Below are the code and all the weights of a small trained network. Each question names an input and a target symbol and asks about switching units off, where a switched-off unit gives its printed mean instead of its output.

import numpy as np


def w(rows, s, z=0):
    codes = np.array(rows[::2]) - 128.0
    scale = np.full(codes.shape[1], s)
    scale[-1] = z or s
    return codes * scale


def norm(h):
    return h / np.sqrt((h * h).mean(-1, keepdims=True) + 1e-5)


def f(y):
    return y / 2 * (1 + np.tanh(0.7978845608 * (y + 0.044715 * y**3)))


def softmax(a):
    e = np.exp(a - a.max(-1, keepdims=True))
    return e / e.sum(-1, keepdims=True)


def log_softmax(a):
    a = a - a.max(-1, keepdims=True)
    return a - np.log(np.exp(a).sum(-1, keepdims=True))


def net(x, mask):
    ids = ['γδεθλμσφω'.index(c) for c in x.split()]
    T = len(ids)
    res = E[ids] + P[:T]
    r = norm(res)
    for j in range(2):
        rows = slice(4 * j, 4 * j + 4)
        q, k, v = (r @ M[0][rows].T for M in (Q, K, V))
        z = softmax(np.where(np.tri(T) > 0, q @ k.T / 4**0.5, -1e9)) @ v
        o = O[0][rows]
        res = res + np.where(mask[j], z, o[:, -1]) @ o[:, :-1]
    y = f(norm(res) @ A[0][:, :-1].T + A[0][:, -1])
    res = res + np.where(mask[2:18], y, B[0][:, -1]) @ B[0][:, :-1]
    return log_softmax(norm(res)[-1] @ U[:, :-1].T + U[:, -1])


Q, K, V, O, A, B = {}, {}, {}, {}, {}, {}
E = w([
[21,210,123,112,144,160],'γ',
[176,54,180,113,146,191],'δ',
[166,176,191,96,199,161],'ε',
[64,61,68,108,109,70],'θ',
[104,157,67,15,181,138],'λ',
[50,163,224,244,109,163],'μ',
[251,90,126,76,139,110],'σ',
[121,48,159,120,133,159],'φ',
[142,127,154,130,162,119],'ω',
],0.0015)
P = w([
[133,129,210,102,94,53],'0',
[122,127,213,113,228,51],'1',
[149,74,160,79,149,237],'2',
[129,164,126,93,20,129],'3',
[119,136,160,125,216,72],'4',
[137,81,130,84,139,233],'5',
[139,174,48,158,53,170],'6',
[119,133,126,128,197,97],'7',
[128,90,116,98,140,203],'8',
[143,153,51,196,167,141],'9',
[106,128,112,115,153,105],'10',
[117,96,108,109,131,185],'11',
[134,41,174,252,240,62],'12',
],0.0027)
Q[0] = w([
[150,201,154,157,51,1],'H0',
[81,94,120,151,255,77],'H0',
[64,104,186,43,83,107],'H0',
[159,74,234,108,176,95],'H0',
[144,104,187,140,180,77],'H1',
[56,83,208,110,112,168],'H1',
[200,159,134,83,89,34],'H1',
[180,78,114,160,173,172],'H1',
],0.0092)
K[0] = w([
[127,153,244,199,122,138],'H0',
[98,123,48,220,201,190],'H0',
[48,16,253,79,209,39],'H0',
[184,103,106,175,237,109],'H0',
[210,77,153,215,195,77],'H1',
[24,105,203,137,149,135],'H1',
[227,132,142,76,124,58],'H1',
[69,147,72,198,163,117],'H1',
],0.0078)
V[0] = w([
[24,90,153,128,159,220],'H0',
[239,3,118,102,129,125],'H0',
[240,195,178,136,146,179],'H0',
[142,204,79,38,193,152],'H0',
[164,34,162,120,149,119],'H1',
[198,124,118,54,134,76],'H1',
[207,180,146,132,137,149],'H1',
[187,96,181,213,104,100],'H1',
],0.0045)
O[0] = w([
[71,213,137,105,145,243,77],'H0',
[239,189,84,163,215,132,228],'H0',
[132,238,196,186,70,37,239],'H0',
[138,184,110,2,57,89,252],'H0',
[114,172,73,87,99,114,239],'H1',
[43,160,83,128,169,121,238],'H1',
[78,68,108,132,86,105,180],'H1',
[113,126,71,122,29,206,135],'H1',
],0.0044,0.0017)
A[0] = w([
[72,184,169,199,78,102,70],'N0',
[167,134,152,197,86,53,45],'N1',
[183,196,123,108,169,143,134],'N2',
[149,82,84,138,58,83,125],'N3',
[163,136,215,133,50,208,93],'N4',
[164,180,90,169,133,150,110],'N5',
[76,176,136,128,91,196,82],'N6',
[103,113,87,150,165,228,81],'N7',
[64,29,161,181,102,67,85],'N8',
[146,150,249,114,173,181,25],'N9',
[173,83,69,213,197,132,3],'N10',
[76,115,101,62,137,70,90],'N11',
[157,32,117,146,147,145,65],'N12',
[28,3,140,147,128,145,38],'N13',
[191,76,92,110,193,93,110],'N14',
[7,75,98,187,156,154,88],'N15',
],0.0061,0.0054)
B[0] = w([
[187,65,194,76,112,80,136],'N0',
[47,212,56,117,118,188,166],'N1',
[108,68,123,145,93,129,253],'N2',
[128,143,183,142,197,113,176],'N3',
[165,194,58,145,223,160,116],'N4',
[185,69,166,136,90,119,156],'N5',
[118,229,151,171,151,44,111],'N6',
[82,140,156,143,161,17,117],'N7',
[83,53,97,129,166,150,170],'N8',
[112,167,254,146,137,138,113],'N9',
[169,161,206,6,139,143,118],'N10',
[202,180,112,163,178,136,182],'N11',
[42,206,143,156,99,109,103],'N12',
[185,215,44,35,77,100,121],'N13',
[83,158,142,190,58,171,168],'N14',
[174,183,197,199,143,202,117],'N15',
],0.0051,0.0032)
U = w([
[188,164,99,182,187,239,72],'γ',
[111,193,80,213,76,75,70],'δ',
[186,65,127,136,49,160,184],'ε',
[81,120,173,88,87,32,89],'θ',
[197,90,131,127,226,69,80],'λ',
[123,139,89,10,130,182,85],'μ',
[145,138,237,145,154,149,253],'σ',
[41,68,109,153,174,151,192],'φ',
[61,221,144,122,93,153,127],'ω',
],0.012,0.0042)

Each question gives the input, a string of symbols that net reads in full, and the target symbol t.
The units are the heads (4 rows each of Q, K, V and O) and the neurons (one row each of A and B). Each row of codes is followed by its name. A weight is (code - 128) times the scale printed after its matrix; where a second scale follows, it is the last column's (O, A, B and U).
mask holds one flag per unit, heads first, then neurons. A switched-off unit (its flag False) gives its mean, the last column of its rows in O or B, instead of its output. The means were averaged over made-up inputs and are rounded, as every weight is.
A unit's drop is (log p(t) with every unit on - log p(t) with that unit switched off) / (log p(t) with every unit on - log p(t) with every unit switched off).
The circuit of an input: a set's keep is (log p(t) with only the set's units on - log p(t) with every unit switched off) / (log p(t) with every unit on - log p(t) with every unit switched off). Starting from the 12 units with the biggest drops (on a tie, the unit counted first), units are removed one at a time, each time the one whose removal leaves the highest keep (on an exact tie, the one counted first), for as long as the keep stays at least 0.8.
units of the circuit, in order: the units of the circuit, biggest drop first
unit that matters most: the unit with the biggest drop
k most important neurons: the k neurons with the biggest drops, biggest first
which heads matter: for each layer, one digit per head in row order, 1 if its drop is at least 0.15 and else 0, layers parted by /
input ω σ ω ε ε θ θ, target θ: units of the circuit, in order -> [H0; N0]
input ε ε ω λ γ ε ω σ δ ε, target φ: units of the circuit, in order -> [H0; H1; N8]
input ω ε ε θ, target φ: which heads matter -> 10
input θ δ ω δ, target ω: which heads matter -> 10
input ω λ ω σ σ σ λ ω ε δ, target λ: which heads matter -> 11
input μ ω ε ω ε σ λ, target φ: units of the circuit, in order -> [H0; H1; N8]
input θ σ ω ω ω φ ω σ λ μ ω σ ω, target γ: units of the circuit, in order -> [N15; H0; N13]
input δ γ ω ω δ φ ε δ ω λ ω ω, target μ: which heads matter -> 10
input σ ε σ ε ω ω λ θ φ σ σ, target δ: units of the circuit, in order -> [N14]
input ε σ φ ω ω σ δ, target φ: units of the circuit, in order -> [H0; N8; N3]
input γ σ ω φ ε σ δ φ ω, target ε: which heads matter -> 00
input σ ω ε φ ω ε σ, target σ: which heads matter -> 11
input ε λ δ ε γ δ ω γ ω γ σ μ, target γ: which heads matter -> 01
input φ ε ω ω ω ω θ σ ω δ γ ω, target σ: unit that matters most -> H1
input ε ω ω ω ω φ λ ε ω ε, target λ: which heads matter -> 11
input ω σ ε θ φ φ, target φ: units of the circuit, in order -> [H0; N7]
input σ λ ω ω ω ε ω γ δ, target σ: units of the circuit, in order -> [H1; N9]
input ω δ ω ω δ ω μ ε ω, target γ: units of the circuit, in order -> [H1; N4]
input ω ω ω ω ε, target θ: units of the circuit, in order -> [H0; N1; N2]
input ε δ λ ω φ, target φ: units of the circuit, in order -> [H0; N2]
input ω λ σ λ ω ω λ, target λ: units of the circuit, in order -> [H1]
input ω ε ε σ ω ε, target ε: units of the circuit, in order -> [H0; N2]
input σ λ ω ε, target δ: which heads matter -> 10
input ω ω μ ω, target φ: which heads matter -> 10
input γ λ ω ε ω θ, target φ: which heads matter -> 11
input γ σ μ ω ω ω σ μ ω θ ω σ ω, target ω: 2 most important neurons -> [N12; N13]
